Below is a small trained network, with its code and all its weights. Each question gives an input and a target symbol and asks what happens when units are switched off, that is, made to give their printed mean instead of their output.

import numpy as np


def w(rows, s, z=0):
    codes = np.array(rows[::2]) - 128.0
    scale = np.full(codes.shape[1], s)
    scale[-1] = z or s
    return codes * scale


def f(y):
    return y / 2 * (1 + np.tanh(0.7978845608 * (y + 0.044715 * y**3)))


def softmax(a):
    e = np.exp(a - a.max(-1, keepdims=True))
    return e / e.sum(-1, keepdims=True)


def log_softmax(a):
    a = a - a.max(-1, keepdims=True)
    return a - np.log(np.exp(a).sum(-1, keepdims=True))


def net(x, mask):
    ids = ['ΣΦΩγδεξπτψ'.index(c) for c in x.split()]
    T = len(ids)
    res = E[ids] + P[:T]
    r = res
    for j in range(2):
        rows = slice(2 * j, 2 * j + 2)
        q, k, v = (r @ M[0][rows].T for M in (Q, K, V))
        z = softmax(np.where(np.tri(T) > 0, q @ k.T / 2**0.5, -1e9)) @ v
        o = O[0][rows]
        res = res + np.where(mask[j], z, o[:, -1]) @ o[:, :-1]
    y = f(res @ A[0][:, :-1].T + A[0][:, -1])
    res = res + np.where(mask[2:14], y, B[0][:, -1]) @ B[0][:, :-1]
    return log_softmax(res[-1] @ U[:, :-1].T + U[:, -1])


Q, K, V, O, A, B = {}, {}, {}, {}, {}, {}
E = w([
[156,102,66,158],'Σ',
[159,33,147,150],'Φ',
[55,130,107,134],'Ω',
[173,103,82,135],'γ',
[69,134,102,138],'δ',
[144,83,67,149],'ε',
[215,173,144,114],'ξ',
[112,1,183,194],'π',
[122,154,122,240],'τ',
[151,97,69,156],'ψ',
],0.02)
P = w([
[130,161,85,251],'0',
[122,124,108,193],'1',
[106,114,109,162],'2',
[94,95,126,139],'3',
[89,87,133,123],'4',
[85,80,137,110],'5',
[82,77,142,103],'6',
[79,71,145,94],'7',
[83,78,145,91],'8',
[85,75,151,85],'9',
],0.011)
Q[0] = w([
[126,249,55,224],'H1',
[99,141,190,132],'H1',
[175,82,96,148],'H2',
[132,178,146,80],'H2',
],0.015)
K[0] = w([
[133,159,133,254],'H1',
[85,77,239,96],'H1',
[176,110,42,147],'H2',
[206,179,174,111],'H2',
],0.009)
V[0] = w([
[31,6,159,187],'H1',
[62,172,210,62],'H1',
[7,20,33,238],'H2',
[48,149,254,206],'H2',
],0.0049)
O[0] = w([
[168,143,224,181,176],'H1',
[71,254,128,136,33],'H1',
[216,185,74,239,255],'H2',
[97,79,24,115,129],'H2',
],0.0069,0.0052)
A[0] = w([
[133,130,128,152,182],'N1',
[163,88,72,132,119],'N2',
[189,214,113,147,62],'N3',
[182,203,126,109,92],'N4',
[61,207,50,130,102],'N5',
[100,230,164,125,181],'N6',
[129,133,131,81,161],'N7',
[148,64,155,89,201],'N8',
[86,82,186,8,2],'N9',
[125,104,143,102,72],'N10',
[83,154,59,107,142],'N11',
[116,115,190,149,93],'N12',
],0.017,0.0088)
B[0] = w([
[94,129,118,106,217],'N1',
[143,135,155,91,246],'N2',
[73,113,102,98,160],'N3',
[133,51,92,111,154],'N4',
[124,147,191,122,161],'N5',
[191,156,113,141,139],'N6',
[153,131,166,202,154],'N7',
[155,165,119,154,254],'N8',
[2,137,139,81,159],'N9',
[74,117,146,139,121],'N10',
[159,95,143,72,147],'N11',
[96,113,124,91,151],'N12',
],0.016,0.0089)
U = w([
[162,88,33,82,254],'Σ',
[219,195,144,197,106],'Φ',
[142,249,181,149,200],'Ω',
[119,121,130,110,73],'γ',
[134,144,132,117,37],'δ',
[130,51,161,170,22],'ε',
[122,89,172,66,79],'ξ',
[100,156,64,180,158],'π',
[133,123,138,134,51],'τ',
[132,131,121,125,39],'ψ',
],0.012,0.0048)

Each question gives the input, a string of symbols that net reads in full, and the target symbol t.
The units are the heads (2 rows each of Q, K, V and O) and the neurons (one row each of A and B). Each row of codes is followed by its name. A weight is (code - 128) times the scale printed after its matrix; where a second scale follows, it is the last column's (O, A, B and U).
mask holds one flag per unit, heads first, then neurons. A switched-off unit (its flag False) gives its mean, the last column of its rows in O or B, instead of its output. The means were averaged over made-up inputs and are rounded, as every weight is.
A unit's drop is (log p(t) with every unit on - log p(t) with that unit switched off) / (log p(t) with every unit on - log p(t) with every unit switched off).
The circuit of an input: a set's keep is (log p(t) with only the set's units on - log p(t) with every unit switched off) / (log p(t) with every unit on - log p(t) with every unit switched off). Starting from the 12 units with the biggest drops (on a tie, the unit counted first), units are removed one at a time, each time the one whose removal leaves the highest keep (on an exact tie, the one counted first), for as long as the keep stays at least 0.8.
units of the circuit, in order: the units of the circuit, biggest drop first
unit that matters most: the unit with the biggest drop
k most important neurons: the k neurons with the biggest drops, biggest first
heads that matter: for each layer, one digit per head in row order, 1 if its drop is at least 0.15 and else 0, layers parted by /
drop of u: that unit's drop, to one decimal
input ξ ξ Ω Σ ξ Ω Ω Ω, target Ω: heads that matter -> 10
input ε ξ ξ Ω, target ξ: unit that matters most -> N11
input ε δ Ω Ω Φ Ω, target Ω: 3 most important neurons -> N5, N4, N3
input ξ Σ Φ, target Φ: heads that matter -> 00
input ξ ξ Ω, target ξ: units of the circuit, in order -> N11, N5, H1
input Ω Ω ξ τ, target π: units of the circuit, in order -> N3, H2
input ξ ξ Σ ξ γ δ, target ξ: heads that matter -> 10
input Σ ξ γ τ, target π: units of the circuit, in order -> N3, H2, N2
input Ω ξ ξ τ π ξ ξ δ, target ξ: 3 most important neurons -> N11, N5, N8
input γ Ω π γ ε Ω ξ, target Σ: 3 most important neurons -> N4, N3, N5
input γ ξ Φ ξ ψ γ, target Φ: drop of N4 -> 0.2
input Ω Φ Ω ξ, target Σ: drop of N4 -> 0.5
input ξ ψ ξ γ ξ Φ ξ γ, target Φ: drop of H2 -> 0.2
